Below are the code and all the weights of a small trained network. Each question names an input and a class and asks about switching units off, where a switched-off unit gives its printed mean instead of its output.

import numpy as np


def w(rows, s, z=0):
    codes = np.array(rows[::2]) - 128.0
    scale = np.full(codes.shape[1], s)
    scale[-1] = z or s
    return codes * scale


def norm(h):
    return h / np.sqrt((h * h).mean(-1, keepdims=True) + 1e-5)


def f(y):
    return np.maximum(y, 0)


def log_softmax(a):
    a = a - a.max(-1, keepdims=True)
    return a - np.log(np.exp(a).sum(-1, keepdims=True))


def net(x, mask):
    res = np.array(x, float).reshape(1, 6) / 4 @ E
    u = 0
    for l in range(2):
        y = f(norm(res) @ A[l][:, :-1].T + A[l][:, -1])
        res = res + np.where(mask[u : u + 6], y, B[l][:, -1]) @ B[l][:, :-1]
        u += 6
    return log_softmax(norm(res)[-1] @ U[:, :-1].T + U[:, -1])


A, B = {}, {}
E = w([
[55,111,158,171,112],'x0',
[19,129,91,80,102],'x1',
[155,110,148,150,254],'x2',
[116,76,185,83,124],'x3',
[74,109,169,152,159],'x4',
[120,181,127,143,135],'x5',
],0.0094)
A[0] = w([
[185,190,114,245,164,114],'0.n0',
[211,127,133,133,228,254],'0.n1',
[143,234,156,162,147,58],'0.n2',
[145,187,200,170,79,83],'0.n3',
[178,55,247,144,104,176],'0.n4',
[210,184,125,80,112,193],'0.n5',
],0.011,0.004)
B[0] = w([
[84,41,185,50,174,211],'0.n0',
[70,2,204,29,229,254],'0.n1',
[126,136,169,96,213,161],'0.n2',
[107,193,121,63,132,164],'0.n3',
[97,202,56,50,188,216],'0.n4',
[151,102,89,43,177,212],'0.n5',
],0.0093,0.009)
A[1] = w([
[8,136,168,141,74,201],'1.n0',
[141,120,94,133,165,16],'1.n1',
[109,88,191,204,184,17],'1.n2',
[199,88,159,219,194,2],'1.n3',
[201,143,127,240,208,2],'1.n4',
[172,66,120,175,118,14],'1.n5',
],0.013,0.0075)
B[1] = w([
[192,122,123,135,249,255],'1.n0',
[170,79,95,86,149,128],'1.n1',
[187,145,119,53,118,142],'1.n2',
[144,194,52,110,165,128],'1.n3',
[173,44,87,97,170,128],'1.n4',
[163,51,68,98,199,128],'1.n5',
],0.015,0.0093)
U = w([
[85,36,227,60,240,250],'0',
[131,158,142,254,133,2],'1',
[144,197,94,94,47,17],'2',
],0.012,0.0059)

Each question gives the input, the list of numbers given to net, and the class t.
The units are the neurons (one row each of A and B). Each row of codes is followed by its name. A weight is (code - 128) times the scale printed after its matrix; where a second scale follows, it is the last column's (A, B and U).
mask holds one flag per neuron, layer by layer. A switched-off neuron (its flag False) gives its mean, the last column of its row in B, instead of its output. The means were averaged over made-up inputs and are rounded, as every weight is.
A unit's drop is (log p(t) with every unit on - log p(t) with that unit switched off) / (log p(t) with every unit on - log p(t) with every unit switched off).
The circuit of an input: a set's keep is (log p(t) with only the set's units on - log p(t) with every unit switched off) / (log p(t) with every unit on - log p(t) with every unit switched off). Starting from all 12 units, units are removed one at a time, each time the one whose removal leaves the highest keep (on an exact tie, the one counted first), for as long as the keep stays at least 0.8.
circuit, biggest first: the units of the circuit, biggest drop first
top k neurons: the k neurons with the biggest drops, biggest first
drop when u is switched off: that unit's drop, to one decimal
input [-3,4,-7,-8,-4,1], class 2: circuit, biggest first -> (0.n1)
input [-1,-8,-7,0,3,-2], class 2: circuit, biggest first -> (0.n1; 1.n0; 0.n4)
input [4,-2,-7,3,-4,2], class 2: top 4 neurons -> (0.n1; 0.n0; 0.n3; 0.n2)
input [-7,8,0,-6,-5,0], class 2: top 3 neurons -> (0.n1; 1.n0; 0.n0)
input [-4,6,-6,0,-4,-4], class 2: top 2 neurons -> (0.n1; 0.n0)
input [-2,-5,-7,-6,-3,-4], class 2: top 2 neurons -> (0.n1; 1.n0)
input [-1,5,-5,-6,-5,-6], class 2: circuit, biggest first -> (0.n1; 0.n0)
input [-3,4,-4,0,-7,-2], class 2: circuit, biggest first -> (0.n1; 1.n0)
input [-4,7,-6,-5,-5,-1], class 2: drop when 0.n0 is switched off -> 0.1
input [5,-6,-8,-5,-6,-4], class 2: drop when 0.n1 is switched off -> 0.5
input [-4,0,-7,-7,-7,8], class 2: drop when 0.n4 is switched off -> 0.0
